Small tables with named rows and columns. After each table, cells are looked up by row and column.

rel =
cols = pimana, gupadab, zivogeg, betig, kome, pefo, vuzilib, fimepe, fezipoz, zizut
nidok: [143, 179, 79, 113, 144, 153, 138, 145, 150, 149]
ril: [154, 195, 93, 120, 118, 218, 148, 222, 154, 150]
lekize: [87, 198, 166, 166, 196, 109, 83, 98, 43, 205]
poz: [241, 91, 49, 47, 107, 190, 165, 196, 151, 94]
zigo: [40, 127, 208, 220, 182, 75, 80, 63, 134, 185]

zigo, vuzilib -> 80
ril, betig -> 120
nidok, kome -> 144
nidok, zivogeg -> 79
zigo, fezipoz -> 134
ril, pimana -> 154
nidok, pimana -> 143
ril, vuzilib -> 148
lekize, zivogeg -> 166
zigo, kome -> 182
lekize, gupadab -> 198
lekize, fezipoz -> 43
ril, fezipoz -> 154
zigo, betig -> 220
ril, pefo -> 218

domiro
|  | subo | vigimu | nek | zof | dasuvam | pup | soz | doviren | mes | fad |
|---|---|---|---|---|---|---|---|---|---|---|
| bekole | 6.21 | 4.49 | -3.11 | 3.48 | -2.34 | 5.97 | 2.10 | 2.26 | 2.95 | -0.76 |
| tofus | -1.42 | -0.15 | 6.08 | -0.73 | 5.01 | 0.45 | -0.11 | 3.79 | -0.57 | 3.98 |
| keluze | -0.85 | -0.07 | -3.98 | 6.36 | -3.99 | -1.93 | 1.24 | 1.34 | 3.57 | -4.42 |
| daf | -4.53 | -2.53 | 5.62 | 0.77 | 4.38 | -3.16 | -0.86 | 4.23 | 0.20 | 2.42 |
| bet | 2.96 | 1.99 | 5.34 | -5.25 | 5.43 | 4.18 | 0.23 | 0.08 | -2.31 | 6.06 |
| fudon | 6.90 | 4.64 | -4.96 | 0.69 | -3.65 | 5.47 | 2.58 | -3.27 | 1.21 | -1.32 |
| gidu | -2.98 | -2.88 | 2.07 | -1.81 | 2.08 | -3.70 | -0.76 | -1.49 | -0.57 | 1.16 |
| rudepif | -5.06 | -2.96 | 5.63 | 0.76 | 4.44 | -3.76 | -1.07 | 4.21 | 0.21 | 2.30 |
| ren | 0.22 | 0.80 | -4.25 | 6.69 | -4.17 | -0.71 | 1.48 | 1.94 | 3.84 | -4.31 |

fudon, mes -> 1.21
rudepif, pup -> -3.76
rudepif, zof -> 0.76
bekole, soz -> 2.10
bet, doviren -> 0.08
tofus, pup -> 0.45
ren, doviren -> 1.94
ren, vigimu -> 0.80
bekole, zof -> 3.48
ren, nek -> -4.25
gidu, dasuvam -> 2.08
fudon, vigimu -> 4.64
gidu, fad -> 1.16
tofus, subo -> -1.42
bet, pup -> 4.18
keluze, zof -> 6.36
Row with the largest doviren: daf

